Below is a small trained network, with its code and all its weights. Each question gives an input and a target symbol and asks what happens when units are switched off, that is, made to give their printed mean instead of their output.

import numpy as np


def w(rows, s, z=0):
    codes = np.array(rows[::2]) - 128.0
    scale = np.full(codes.shape[1], s)
    scale[-1] = z or s
    return codes * scale


def norm(h):
    return h / np.sqrt((h * h).mean(-1, keepdims=True) + 1e-5)


def f(y):
    return np.maximum(y, 0)


def softmax(a):
    e = np.exp(a - a.max(-1, keepdims=True))
    return e / e.sum(-1, keepdims=True)


def log_softmax(a):
    a = a - a.max(-1, keepdims=True)
    return a - np.log(np.exp(a).sum(-1, keepdims=True))


def net(x, mask):
    ids = ['αβγδεζηθλμπστφψω'.index(c) for c in x.split()]
    T = len(ids)
    res = E[ids] + P[:T]
    q, k, v = (norm(res) @ M[0].T for M in (Q, K, V))
    z = softmax(np.where(np.tri(T) > 0, q @ k.T / 3**0.5, -1e9)) @ v
    res = res + np.where(mask[0], z, O[0][:, -1]) @ O[0][:, :-1]
    y = f(norm(res) @ A[0][:, :-1].T + A[0][:, -1])
    res = res + np.where(mask[1:17], y, B[0][:, -1]) @ B[0][:, :-1]
    return log_softmax(norm(res)[-1] @ U[:, :-1].T + U[:, -1])


Q, K, V, O, A, B = {}, {}, {}, {}, {}, {}
E = w([
[96,212,126,169,78,158,153,122],'α',
[169,177,130,67,125,140,162,154],'β',
[87,48,143,138,101,133,77,130],'γ',
[111,56,129,52,60,142,106,101],'δ',
[69,36,97,154,96,137,60,84],'ε',
[83,242,83,226,93,197,107,87],'ζ',
[155,78,63,135,190,100,18,137],'η',
[65,55,183,71,37,182,135,65],'θ',
[84,178,91,191,136,79,80,130],'λ',
[182,222,94,194,191,135,68,150],'μ',
[173,72,168,70,209,130,44,145],'π',
[67,216,177,147,3,189,150,82],'σ',
[213,167,131,131,106,175,107,211],'τ',
[134,196,197,114,94,161,133,159],'φ',
[86,142,188,81,133,81,79,137],'ψ',
[138,189,120,124,102,77,92,208],'ω',
],0.0051)
P = w([
[100,106,108,115,148,177,143,134],'0',
[41,206,143,95,149,254,57,197],'1',
[163,35,193,221,142,78,228,164],'2',
[197,157,25,46,41,99,144,28],'3',
[69,208,153,102,137,218,43,193],'4',
[165,69,221,231,126,72,219,174],'5',
[202,173,43,31,30,84,107,37],'6',
[86,208,166,100,124,190,24,191],'7',
[165,86,241,224,114,64,194,178],'8',
[201,188,71,27,24,80,73,52],'9',
[103,210,177,101,112,155,3,187],'10',
[167,62,220,222,126,71,219,174],'11',
],0.0079)
Q[0] = w([
[114,54,219,216,204,64,218,164],'head 1',
[45,35,212,249,218,128,188,223],'head 1',
[194,73,195,219,177,122,185,185],'head 1',
],0.012)
K[0] = w([
[84,82,50,84,202,140,230,127],'head 1',
[46,62,1,150,200,205,197,75],'head 1',
[129,113,59,88,183,190,235,177],'head 1',
],0.0091)
V[0] = w([
[29,124,128,134,244,78,131,9],'head 1',
[201,127,235,3,231,166,175,100],'head 1',
[228,144,201,222,135,204,35,4],'head 1',
],0.0062)
O[0] = w([
[254,172,190,91,98,164,73,77,2],'head 1',
[110,150,156,100,225,52,217,35,156],'head 1',
[223,85,72,217,179,224,225,48,111],'head 1',
],0.0081,0.0042)
A[0] = w([
[79,142,129,90,160,214,85,72,125],'neuron 1',
[204,92,254,208,100,57,171,101,27],'neuron 2',
[119,121,205,143,97,135,142,242,119],'neuron 3',
[111,123,132,193,85,104,139,172,136],'neuron 4',
[124,145,229,132,159,71,211,218,150],'neuron 5',
[254,116,124,162,77,69,147,27,94],'neuron 6',
[130,11,130,82,126,91,132,130,228],'neuron 7',
[129,211,144,190,124,58,129,116,213],'neuron 8',
[118,131,118,145,124,133,83,230,178],'neuron 9',
[73,75,79,106,207,205,139,159,117],'neuron 10',
[109,77,199,123,66,82,163,126,178],'neuron 11',
[140,170,111,58,44,85,81,123,40],'neuron 12',
[125,122,231,174,152,194,82,147,76],'neuron 13',
[238,123,188,152,27,73,70,88,2],'neuron 14',
[91,148,98,162,130,179,113,158,50],'neuron 15',
[188,75,119,191,151,90,225,100,182],'neuron 16',
],0.0084,0.0072)
B[0] = w([
[121,118,179,184,96,80,119,178,180],'neuron 1',
[67,229,20,112,2,116,125,215,179],'neuron 2',
[152,75,137,137,209,169,165,123,227],'neuron 3',
[148,64,109,127,157,100,100,133,199],'neuron 4',
[111,118,111,182,81,118,95,59,248],'neuron 5',
[156,73,241,156,191,196,76,73,174],'neuron 6',
[189,177,128,153,80,149,218,149,216],'neuron 7',
[238,120,141,78,107,165,204,157,233],'neuron 8',
[124,149,110,95,126,135,186,67,255],'neuron 9',
[222,99,94,94,120,158,85,110,202],'neuron 10',
[149,126,162,112,192,175,63,164,213],'neuron 11',
[117,81,105,196,149,11,85,183,155],'neuron 12',
[72,109,101,123,156,56,203,129,173],'neuron 13',
[73,178,122,140,226,51,80,36,149],'neuron 14',
[135,153,164,158,108,38,73,96,171],'neuron 15',
[41,116,131,77,120,128,49,92,206],'neuron 16',
],0.0091,0.0077)
U = w([
[42,23,132,127,180,80,148,107,72],'α',
[106,144,197,90,138,50,204,117,150],'β',
[175,109,152,175,186,190,217,211,110],'γ',
[127,70,198,123,92,103,145,210,163],'δ',
[69,129,139,191,37,89,188,92,129],'ε',
[139,210,98,178,54,171,105,150,152],'ζ',
[205,241,159,136,114,109,124,135,145],'η',
[202,134,181,99,60,192,161,205,145],'θ',
[105,184,85,122,148,58,19,84,142],'λ',
[118,96,118,154,219,247,70,115,103],'μ',
[133,152,214,172,228,147,150,28,110],'π',
[95,63,138,149,68,184,63,99,108],'σ',
[65,107,19,67,91,200,190,177,57],'τ',
[129,193,147,59,77,161,169,28,104],'φ',
[211,116,220,75,217,67,100,146,2],'ψ',
[97,183,47,125,165,59,157,198,245],'ω',
],0.015,0.0057)

Each question gives the input, a string of symbols that net reads in full, and the target symbol t.
The units are the heads (3 rows each of Q, K, V and O) and the neurons (one row each of A and B). Each row of codes is followed by its name. A weight is (code - 128) times the scale printed after its matrix; where a second scale follows, it is the last column's (O, A, B and U).
mask holds one flag per unit, heads first, then neurons. A switched-off unit (its flag False) gives its mean, the last column of its rows in O or B, instead of its output. The means were averaged over made-up inputs and are rounded, as every weight is.
A unit's drop is (log p(t) with every unit on - log p(t) with that unit switched off) / (log p(t) with every unit on - log p(t) with every unit switched off).
The circuit of an input: a set's keep is (log p(t) with only the set's units on - log p(t) with every unit switched off) / (log p(t) with every unit on - log p(t) with every unit switched off). Starting from the 12 units with the biggest drops (on a tie, the unit counted first), units are removed one at a time, each time the one whose removal leaves the highest keep (on an exact tie, the one counted first), for as long as the keep stays at least 0.8.
circuit, biggest first: the units of the circuit, biggest drop first
unit that matters most: the unit with the biggest drop
top k neurons: the k neurons with the biggest drops, biggest first
input φ π τ δ, target τ: circuit, biggest first	[head 1; neuron 15]
input ω α π α, target π: circuit, biggest first	[neuron 6; head 1]
input β θ λ β σ φ π δ φ α τ, target μ: circuit, biggest first	[head 1; neuron 7]
input β ζ α α η α α τ α, target β: circuit, biggest first	[head 1]
input α α λ, target γ: top 2 neurons	[neuron 3; neuron 11]
input σ δ μ τ φ η, target τ: top 2 neurons	[neuron 2; neuron 16]
input ε ε λ, target π: circuit, biggest first	[head 1; neuron 14; neuron 3]
input β α δ π π α η, target π: circuit, biggest first	[head 1; neuron 6]
input γ α θ γ α θ φ β φ λ σ π, target ω: top 2 neurons	[neuron 2; neuron 14]
input μ φ π α ε β θ θ η, target σ: circuit, biggest first	[neuron 16; head 1; neuron 6; neuron 2]
input β μ β λ, target μ: circuit, biggest first	[head 1; neuron 6]
input β γ α α φ γ λ η θ, target β: top 2 neurons	[neuron 11; neuron 5]
input π γ μ, target φ: circuit, biggest first	[head 1; neuron 2; neuron 16]
input α τ α α δ τ φ μ, target η: unit that matters most	neuron 15
input φ θ ε ψ, target ψ: top 2 neurons	[neuron 6; neuron 12]
input λ σ ζ ω β μ, target ψ: top 2 neurons	[neuron 14; neuron 3]
input α π α α φ ζ μ δ ζ τ θ ε, target γ: top 3 neurons	[neuron 7; neuron 3; neuron 11]
input ε γ φ δ φ φ η δ ψ ω λ δ, target π: circuit, biggest first	[head 1; neuron 14; neuron 3]
input δ π γ ε ψ α, target θ: circuit, biggest first	[neuron 8; neuron 11; neuron 2]
input φ π φ, target ε: top 2 neurons	[neuron 5; neuron 2]
input ω α λ γ β δ, target δ: top 2 neurons	[neuron 7; neuron 11]
